Below are the code and all the weights of a small trained network. Each question names an input and a class and asks about switching units off, where a switched-off unit gives its printed mean instead of its output.

import numpy as np


def w(rows, s, z=0):
    codes = np.array(rows[::2]) - 128.0
    scale = np.full(codes.shape[1], s)
    scale[-1] = z or s
    return codes * scale


def f(y):
    return np.maximum(y, 0)


def log_softmax(a):
    a = a - a.max(-1, keepdims=True)
    return a - np.log(np.exp(a).sum(-1, keepdims=True))


def net(x, mask):
    res = np.array(x, float).reshape(1, 6) / 4 @ E
    y = f(res @ A[0][:, :-1].T + A[0][:, -1])
    res = res + np.where(mask, y, B[0][:, -1]) @ B[0][:, :-1]
    return log_softmax(res[-1] @ U[:, :-1].T + U[:, -1])


A, B = {}, {}
E = w([
[72,55,170,193,127,184,154,75,105,208],'x0',
[1,184,181,60,78,102,104,79,164,127],'x1',
[201,104,243,136,115,196,33,186,66,94],'x2',
[138,83,107,146,122,142,131,140,133,121],'x3',
[147,243,81,131,36,174,197,113,60,88],'x4',
[161,109,120,138,101,88,118,135,119,137],'x5',
],0.0095)
A[0] = w([
[129,150,109,123,7,176,163,137,59,159,32],'n1',
[127,98,160,178,82,185,162,52,120,207,52],'n2',
[96,137,50,109,104,83,177,101,141,200,28],'n3',
[141,135,163,144,84,138,105,153,92,112,99],'n4',
[129,189,102,145,118,166,177,118,92,142,148],'n5',
[72,142,153,105,63,119,71,81,150,121,181],'n6',
[130,109,142,100,94,161,82,130,115,136,3],'n7',
[147,126,195,88,103,155,150,139,124,106,87],'n8',
[132,152,119,117,111,132,148,133,103,45,133],'n9',
],0.011,0.0037)
B[0] = w([
[2,93,176,104,198,73,115,145,170,113,226],'n1',
[197,242,163,122,123,177,131,181,184,204,254],'n2',
[152,146,103,134,174,235,44,96,136,39,252],'n3',
[107,137,45,98,97,161,107,66,134,73,196],'n4',
[84,56,114,152,143,132,127,129,156,181,220],'n5',
[80,78,115,195,55,138,194,240,83,91,252],'n6',
[83,222,165,122,160,164,69,54,100,40,167],'n7',
[74,139,71,167,99,159,101,103,144,85,186],'n8',
[119,96,209,93,95,87,87,199,147,127,200],'n9',
],0.0083,0.0086)
U = w([
[131,169,122,145,141,177,64,8,121,83,1],'0',
[82,61,240,116,210,45,99,114,194,166,20],'1',
[174,225,166,93,111,118,134,185,185,155,186],'2',
[129,141,126,147,125,117,107,142,123,157,214],'3',
[151,105,136,208,119,124,193,178,89,115,166],'4',
[130,100,146,65,114,155,135,109,131,159,239],'5',
[171,175,196,87,84,77,254,45,42,152,47],'6',
],0.0085,0.0048)

Each question gives the input, the list of numbers given to net, and the class t.
The units are the neurons (one row each of A and B). Each row of codes is followed by its name. A weight is (code - 128) times the scale printed after its matrix; where a second scale follows, it is the last column's (A, B and U).
mask holds one flag per neuron, in row order. A switched-off neuron (its flag False) gives its mean, the last column of its row in B, instead of its output. The means were averaged over made-up inputs and are rounded, as every weight is.
A unit's drop is (log p(t) with every unit on - log p(t) with that unit switched off) / (log p(t) with every unit on - log p(t) with every unit switched off).
The circuit of an input: a set's keep is (log p(t) with only the set's units on - log p(t) with every unit switched off) / (log p(t) with every unit on - log p(t) with every unit switched off). Starting from all 9 units, units are removed one at a time, each time the one whose removal leaves the highest keep (on an exact tie, the one counted first), for as long as the keep stays at least 0.8.
circuit, biggest first: the units of the circuit, biggest drop first
unit that matters most: the unit with the biggest drop
k most important neurons: the k neurons with the biggest drops, biggest first
drop of u: that unit's drop, to one decimal
input [5,6,5,-6,-3,-5], class 3: circuit, biggest first => n6; n8
input [6,2,-2,5,-1,6], class 2: circuit, biggest first => n2
input [6,7,-2,-6,-6,-2], class 4: 2 most important neurons => n6; n1
input [1,1,-4,3,5,-5], class 1: circuit, biggest first => n1; n5
input [-7,3,-4,-2,8,-8], class 1: 3 most important neurons => n1; n5; n9
input [1,-4,-5,2,6,-5], class 1: circuit, biggest first => n1; n5
input [-8,-4,-8,0,7,-7], class 0: 3 most important neurons => n3; n2; n6
input [-6,8,-7,-6,5,8], class 4: 2 most important neurons => n6; n2
input [0,8,3,1,7,-2], class 4: 2 most important neurons => n6; n8
input [-4,3,6,4,2,4], class 0: 2 most important neurons => n4; n7
input [-4,7,-1,3,-3,-3], class 4: 3 most important neurons => n6; n2; n1
input [-5,2,5,-3,4,8], class 5: circuit, biggest first => n2; n4; n3
input [3,8,6,-7,2,2], class 4: 2 most important neurons => n6; n3
input [5,-4,1,-5,-1,3], class 2: 2 most important neurons => n2; n6
input [-5,-7,8,-3,3,6], class 0: unit that matters most => n4
input [-7,-4,4,4,7,-1], class 1: 2 most important neurons => n1; n9
input [8,2,8,-7,-8,-5], class 0: 2 most important neurons => n7; n8
input [-3,7,-8,1,4,-8], class 0: 2 most important neurons => n3; n2
input [2,-5,-2,0,6,-4], class 1: 3 most important neurons => n1; n5; n6
input [-2,1,7,-4,3,3], class 0: circuit, biggest first => n4
input [1,3,-7,-2,-7,-5], class 0: 2 most important neurons => n3; n1
input [-1,-1,5,5,8,7], class 1: 2 most important neurons => n1; n9
input [3,6,-2,-3,3,1], class 4: drop of n6 => 1.2
input [7,-4,2,-3,2,-5], class 2: drop of n2 => 1.0
input [3,-2,4,-2,5,-1], class 1: drop of n1 => 0.8
input [8,0,0,7,3,-3], class 2: drop of n2 => 1.3
input [6,-6,5,-3,7,-2], class 1: circuit, biggest first => n1
